Below is a small trained network, with its code and all its weights. Each question gives an input and a target symbol and asks what happens when units are switched off, that is, made to give their printed mean instead of their output.

import numpy as np


def w(rows, s, z=0):
    codes = np.array(rows[::2]) - 128.0
    scale = np.full(codes.shape[1], s)
    scale[-1] = z or s
    return codes * scale


def norm(h):
    return h / np.sqrt((h * h).mean(-1, keepdims=True) + 1e-5)


def f(y):
    return y / 2 * (1 + np.tanh(0.7978845608 * (y + 0.044715 * y**3)))


def softmax(a):
    e = np.exp(a - a.max(-1, keepdims=True))
    return e / e.sum(-1, keepdims=True)


def log_softmax(a):
    a = a - a.max(-1, keepdims=True)
    return a - np.log(np.exp(a).sum(-1, keepdims=True))


def net(x, mask):
    ids = ['αγζλμξφω'.index(c) for c in x.split()]
    T = len(ids)
    res = E[ids] + P[:T]
    r = norm(res)
    for j in range(3):
        rows = slice(2 * j, 2 * j + 2)
        q, k, v = (r @ M[0][rows].T for M in (Q, K, V))
        z = softmax(np.where(np.tri(T) > 0, q @ k.T / 2**0.5, -1e9)) @ v
        o = O[0][rows]
        res = res + np.where(mask[j], z, o[:, -1]) @ o[:, :-1]
    y = f(norm(res) @ A[0][:, :-1].T + A[0][:, -1])
    res = res + np.where(mask[3:27], y, B[0][:, -1]) @ B[0][:, :-1]
    return log_softmax(norm(res)[-1] @ U[:, :-1].T + U[:, -1])


Q, K, V, O, A, B = {}, {}, {}, {}, {}, {}
E = w([
[137,66,135,143,112,206,166,203,34,84,38],'α',
[120,50,203,188,182,246,132,166,147,225,84],'γ',
[119,147,216,108,137,190,239,167,84,158,3],'ζ',
[38,93,128,92,12,148,37,116,147,192,88],'λ',
[231,63,178,73,162,162,107,247,148,67,63],'μ',
[204,120,214,233,120,156,211,58,39,220,142],'ξ',
[197,132,162,153,83,242,177,121,223,94,90],'φ',
[183,69,154,8,107,91,199,123,100,85,184],'ω',
],0.0081)
P = w([
[234,84,62,79,79,115,157,128,137,237,77],'0',
[193,74,246,94,58,188,85,170,100,156,104],'1',
[148,62,141,153,68,98,158,112,134,99,120],'2',
[207,75,49,53,140,138,156,92,120,216,64],'3',
[145,126,214,93,98,219,103,186,78,121,145],'4',
[104,75,113,183,86,81,165,116,142,66,149],'5',
[164,105,28,49,179,153,149,74,114,205,83],'6',
[139,160,197,97,121,232,83,168,69,101,156],'7',
[99,110,91,196,92,51,164,141,154,72,155],'8',
[151,125,45,35,218,154,126,42,114,187,70],'9',
[126,189,189,95,139,254,57,139,69,79,160],'10',
[99,117,92,176,92,79,140,100,138,42,137],'11',
],0.011)
Q[0] = w([
[94,125,91,104,73,105,77,100,173,130,106],'h0',
[90,144,167,164,70,133,74,166,160,93,183],'h0',
[83,45,162,185,40,157,168,148,107,62,106],'h1',
[111,177,251,131,92,145,69,191,77,121,186],'h1',
[68,167,206,238,46,160,83,217,100,56,122],'h2',
[87,58,104,180,92,94,155,146,137,99,69],'h2',
],0.015)
K[0] = w([
[114,62,119,129,38,52,80,91,183,159,132],'h0',
[118,115,135,66,116,146,57,49,111,147,49],'h0',
[108,208,92,76,162,145,84,95,138,64,108],'h1',
[168,126,164,39,166,245,88,67,76,181,133],'h1',
[132,180,138,47,209,218,62,39,79,129,97],'h2',
[158,221,92,109,181,130,102,85,125,93,210],'h2',
],0.011)
V[0] = w([
[107,100,149,65,203,147,150,152,56,145,201],'h0',
[125,86,147,155,127,92,94,129,105,161,106],'h0',
[169,49,121,83,141,104,16,145,146,130,192],'h1',
[154,165,167,199,163,171,135,78,216,177,152],'h1',
[88,107,111,188,124,202,85,172,155,140,2],'h2',
[137,84,118,35,189,131,128,211,161,45,120],'h2',
],0.009)
O[0] = w([
[159,124,170,109,186,160,104,66,133,104,65,114],'h0',
[167,163,100,177,175,106,132,155,200,69,134,166],'h0',
[59,154,141,68,254,115,107,114,80,92,199,138],'h1',
[127,41,181,157,192,131,226,191,197,139,130,49],'h1',
[27,160,128,189,180,117,70,136,158,126,104,255],'h2',
[178,151,124,120,128,88,148,222,155,126,148,177],'h2',
],0.0092,0.0081)
A[0] = w([
[205,127,110,117,63,92,231,118,93,69,231,44],'n0',
[92,116,63,85,114,177,94,106,133,137,199,78],'n1',
[104,125,98,183,133,70,107,131,158,75,204,167],'n2',
[145,164,206,140,67,128,135,106,100,100,169,147],'n3',
[109,85,100,40,187,83,136,2,102,142,176,92],'n4',
[50,81,95,140,174,91,167,67,125,139,118,49],'n5',
[150,139,78,89,133,35,160,167,167,94,141,64],'n6',
[99,154,106,171,86,73,132,171,117,138,183,106],'n7',
[81,66,98,133,98,114,128,2,137,179,101,89],'n8',
[76,169,78,82,173,84,139,97,140,136,126,86],'n9',
[88,134,68,152,94,69,150,130,174,111,128,159],'n10',
[88,113,200,75,116,121,102,145,133,180,112,88],'n11',
[135,150,118,175,130,118,149,58,103,79,101,89],'n12',
[103,88,120,165,154,80,205,122,187,63,187,41],'n13',
[87,117,71,172,142,86,96,32,97,172,128,122],'n14',
[210,140,146,121,156,177,174,76,174,144,138,159],'n15',
[87,131,109,160,147,142,109,82,91,96,132,106],'n16',
[89,56,124,165,177,55,190,118,171,97,113,4],'n17',
[165,153,85,49,187,147,114,146,96,165,163,76],'n18',
[108,76,106,145,146,155,102,56,124,169,102,150],'n19',
[115,133,165,160,100,164,162,144,150,70,110,102],'n20',
[157,76,92,38,136,135,177,106,109,218,159,50],'n21',
[105,122,157,120,130,193,185,124,128,55,141,139],'n22',
[191,111,194,158,164,174,148,123,102,57,162,71],'n23',
],0.013,0.012)
B[0] = w([
[162,177,114,193,78,120,224,182,96,192,128,180],'n0',
[154,135,186,128,146,111,140,97,141,161,90,170],'n1',
[117,167,117,134,143,78,126,116,115,106,97,249],'n2',
[114,62,101,149,183,91,150,95,135,108,83,171],'n3',
[142,57,186,110,194,40,108,46,144,87,137,170],'n4',
[148,134,101,145,78,126,168,148,190,43,73,148],'n5',
[82,131,98,180,134,149,88,127,85,139,126,164],'n6',
[176,79,131,127,123,159,145,123,179,71,134,192],'n7',
[153,125,136,194,202,72,120,132,121,63,130,183],'n8',
[100,89,145,149,96,135,103,192,111,96,134,172],'n9',
[117,138,167,107,145,154,150,141,98,171,140,255],'n10',
[157,170,95,102,123,110,166,81,159,154,133,151],'n11',
[146,102,168,105,147,110,146,124,161,154,170,147],'n12',
[122,176,99,90,165,151,207,54,131,162,6,145],'n13',
[141,108,87,92,96,197,106,86,152,156,130,241],'n14',
[104,147,106,141,100,112,78,142,87,98,91,170],'n15',
[163,112,134,148,99,114,157,140,136,126,151,215],'n16',
[73,199,78,72,147,132,240,62,168,104,9,150],'n17',
[147,113,130,131,54,170,149,97,214,97,113,177],'n18',
[120,164,139,108,112,138,155,131,110,153,148,223],'n19',
[92,141,106,92,153,128,131,148,147,95,166,179],'n20',
[80,198,146,110,179,186,92,196,154,86,168,152],'n21',
[109,103,113,141,77,158,102,98,134,86,99,177],'n22',
[190,162,150,144,52,143,138,93,108,159,114,161],'n23',
],0.016,0.0069)
U = w([
[121,168,59,49,132,149,70,79,50,205,183,226],'α',
[99,133,97,98,202,146,190,114,146,128,36,52],'γ',
[169,113,186,240,52,65,165,147,78,196,81,97],'ζ',
[191,23,140,131,197,104,114,87,132,133,136,245],'λ',
[76,80,85,175,47,134,100,156,206,95,153,12],'μ',
[128,142,127,144,229,118,50,173,21,88,117,158],'ξ',
[98,94,240,139,175,188,150,185,117,193,171,196],'φ',
[255,212,171,63,161,148,137,163,123,76,144,1],'ω',
],0.0055,0.0026)

Each question gives the input, a string of symbols that net reads in full, and the target symbol t.
The units are the heads (2 rows each of Q, K, V and O) and the neurons (one row each of A and B). Each row of codes is followed by its name. A weight is (code - 128) times the scale printed after its matrix; where a second scale follows, it is the last column's (O, A, B and U).
mask holds one flag per unit, heads first, then neurons. A switched-off unit (its flag False) gives its mean, the last column of its rows in O or B, instead of its output. The means were averaged over made-up inputs and are rounded, as every weight is.
A unit's drop is (log p(t) with every unit on - log p(t) with that unit switched off) / (log p(t) with every unit on - log p(t) with every unit switched off).
The circuit of an input: a set's keep is (log p(t) with only the set's units on - log p(t) with every unit switched off) / (log p(t) with every unit on - log p(t) with every unit switched off). Starting from the 12 units with the biggest drops (on a tie, the unit counted first), units are removed one at a time, each time the one whose removal leaves the highest keep (on an exact tie, the one counted first), for as long as the keep stays at least 0.8.
circuit, biggest first: the units of the circuit, biggest drop first
most important unit: the unit with the biggest drop
k most important neurons: the k neurons with the biggest drops, biggest first
heads that matter: for each layer, one digit per head in row order, 1 if its drop is at least 0.15 and else 0, layers parted by /
input α λ ξ λ μ φ λ φ λ μ α ω, target ζ: heads that matter => 001
input ξ α ζ ζ, target ζ: heads that matter => 010
input α α λ μ, target λ: circuit, biggest first => [n4 h2 h1]
input ζ μ φ α α ξ γ α ξ φ, target ξ: circuit, biggest first => [h2 n8 n15]
input γ α γ, target α: most important unit => n14
input ξ φ ζ φ, target ζ: circuit, biggest first => [h1 n14]
input γ α α λ ξ μ, target λ: circuit, biggest first => [h2 n4 h1]
input γ ξ λ α α ξ γ, target ξ: circuit, biggest first => [h2 n8 n21]
input ζ α α γ λ μ ω λ φ α ω γ, target ζ: circuit, biggest first => [h2 n0]
input ξ μ ω α, target ω: circuit, biggest first => [h2 n21]
input ξ λ ξ ζ μ λ μ α λ, target ξ: circuit, biggest first => [h2 n6 h1 n18]
input α μ α γ ξ ξ α, target ξ: circuit, biggest first => [h2 n8 n21]
input ζ ω λ α γ φ ζ α λ α, target λ: circuit, biggest first => [h2 n4]
input ζ α λ μ λ φ α μ μ λ α μ, target ξ: 2 most important neurons => [n2 n18]
input λ α ζ α μ ω μ μ ξ λ, target ξ: circuit, biggest first => [n8 h2 n21]
input α λ γ α ζ α, target φ: heads that matter => 110
input μ γ ζ φ λ ξ α γ φ, target γ: most important unit => h1
input λ α ζ μ ζ ξ, target λ: circuit, biggest first => [n3 n12]
input γ μ λ α α α ω λ ζ λ α α, target μ: 2 most important neurons => [n16 n14]
input ζ λ μ φ α α λ α λ λ, target λ: 2 most important neurons => [n8 n4]
input μ α φ μ, target φ: most important unit => h0
input α λ γ, target μ: heads that matter => 011
input ζ γ α α λ λ α φ, target μ: 2 most important neurons => [n22 n20]
